Below are the code and all the weights of a small trained network. Each question names an input and a class and asks about switching units off, where a switched-off unit gives its printed mean instead of its output.

import numpy as np


def w(rows, s, z=0):
    codes = np.array(rows[::2]) - 128.0
    scale = np.full(codes.shape[1], s)
    scale[-1] = z or s
    return codes * scale


def norm(h):
    return h / np.sqrt((h * h).mean(-1, keepdims=True) + 1e-5)


def f(y):
    return np.maximum(y, 0)


def log_softmax(a):
    a = a - a.max(-1, keepdims=True)
    return a - np.log(np.exp(a).sum(-1, keepdims=True))


def net(x, mask):
    res = np.array(x, float).reshape(1, 5) / 4 @ E
    u = 0
    for l in range(2):
        y = f(norm(res) @ A[l][:, :-1].T + A[l][:, -1])
        res = res + np.where(mask[u : u + 7], y, B[l][:, -1]) @ B[l][:, :-1]
        u += 7
    return log_softmax(norm(res)[-1] @ U[:, :-1].T + U[:, -1])


A, B = {}, {}
E = w([
[118,115,146,133,129,129,98,117,153,135],'x0',
[116,132,134,140,126,122,125,128,111,141],'x1',
[124,122,130,133,122,111,123,144,125,137],'x2',
[246,207,187,157,132,87,133,89,165,176],'x3',
[163,105,104,117,41,86,225,16,177,196],'x4',
],0.012)
A[0] = w([
[75,187,152,173,113,121,139,115,62,166,141],'0.n1',
[174,152,197,144,107,129,126,79,141,148,202],'0.n2',
[1,47,73,81,92,157,172,45,133,131,182],'0.n3',
[185,249,208,128,224,160,41,195,107,96,7],'0.n4',
[161,154,100,111,160,159,167,127,103,96,130],'0.n5',
[36,138,98,124,211,196,72,163,100,66,33],'0.n6',
[202,197,216,120,135,111,123,136,119,161,158],'0.n7',
],0.009,0.0011)
B[0] = w([
[125,115,141,86,135,151,132,113,173,72,143],'0.n1',
[119,131,101,58,125,152,131,178,22,176,192],'0.n2',
[114,63,120,207,74,110,172,115,138,89,251],'0.n3',
[134,43,43,253,151,163,163,147,136,95,252],'0.n4',
[71,96,169,129,112,120,105,128,146,130,148],'0.n5',
[136,182,230,47,82,146,125,182,134,186,248],'0.n6',
[159,165,100,167,136,70,54,112,150,113,207],'0.n7',
],0.013,0.012)
A[1] = w([
[85,53,117,124,160,202,184,105,156,122,150],'1.n1',
[109,170,232,54,84,123,111,175,133,119,47],'1.n2',
[182,211,159,51,111,73,116,68,115,204,60],'1.n3',
[126,138,127,195,251,142,94,81,172,23,44],'1.n4',
[211,198,210,149,138,175,72,172,84,166,125],'1.n5',
[178,104,98,152,160,181,158,78,129,233,250],'1.n6',
[77,104,223,91,159,223,100,213,121,78,141],'1.n7',
],0.015,0.0019)
B[1] = w([
[136,106,160,62,67,117,123,132,67,143,194],'1.n1',
[144,118,84,129,231,191,106,176,97,96,197],'1.n2',
[189,231,151,134,159,93,170,18,237,248,211],'1.n3',
[143,145,148,195,60,148,63,253,138,132,174],'1.n4',
[70,37,139,115,58,176,202,157,119,88,206],'1.n5',
[95,160,156,146,189,143,84,164,166,88,190],'1.n6',
[144,204,97,77,199,65,98,20,132,138,250],'1.n7',
],0.013,0.016)
U = w([
[98,157,103,9,221,146,90,128,82,99,206],'0',
[89,58,127,92,39,106,170,106,101,116,150],'1',
[145,136,88,200,146,162,73,230,146,109,147],'2',
[171,204,125,140,136,109,153,86,217,211,2],'3',
],0.012,0.0008)

Each question gives the input, the list of numbers given to net, and the class t.
The units are the neurons (one row each of A and B). Each row of codes is followed by its name. A weight is (code - 128) times the scale printed after its matrix; where a second scale follows, it is the last column's (A, B and U).
mask holds one flag per neuron, layer by layer. A switched-off neuron (its flag False) gives its mean, the last column of its row in B, instead of its output. The means were averaged over made-up inputs and are rounded, as every weight is.
A unit's drop is (log p(t) with every unit on - log p(t) with that unit switched off) / (log p(t) with every unit on - log p(t) with every unit switched off).
The circuit of an input: a set's keep is (log p(t) with only the set's units on - log p(t) with every unit switched off) / (log p(t) with every unit on - log p(t) with every unit switched off). Starting from the 12 units with the biggest drops (on a tie, the unit counted first), units are removed one at a time, each time the one whose removal leaves the highest keep (on an exact tie, the one counted first), for as long as the keep stays at least 0.8.
units of the circuit, in order: the units of the circuit, biggest drop first
most important unit: the unit with the biggest drop
k most important neurons: the k neurons with the biggest drops, biggest first
k most important neurons of layer l: the k neurons of layer l with the biggest drops, biggest first
drop of u: that unit's drop, to one decimal
input [0,-6,4,-4,1], class 1: most important unit : 0.n3
input [7,3,0,-8,0], class 0: 2 most important neurons : 0.n4, 0.n6
input [8,-4,-6,-4,-6], class 0: 2 most important neurons : 1.n7, 0.n6
input [0,-2,5,0,-7], class 0: 2 most important neurons : 0.n6, 1.n7
input [2,5,7,-5,0], class 0: 2 most important neurons : 0.n4, 0.n6
input [-6,1,5,0,-5], class 0: 2 most important neurons of layer 0 : 0.n6, 0.n3
input [8,1,3,8,0], class 2: 2 most important neurons of layer 0 : 0.n6, 0.n4
input [6,1,-4,-1,0], class 0: 3 most important neurons of layer 0 : 0.n4, 0.n6, 0.n7
input [3,-2,-4,-1,-6], class 0: 2 most important neurons : 0.n6, 1.n7
input [5,1,2,-2,-8], class 0: 2 most important neurons : 0.n6, 1.n7
input [6,7,3,-7,-4], class 0: drop of 1.n7 : 0.1
input [5,7,-1,-7,-3], class 0: drop of 1.n7 : 0.1
input [-8,3,-5,0,3], class 1: drop of 0.n6 : 0.5
input [-1,8,-3,1,-2], class 2: units of the circuit, in order : 0.n4
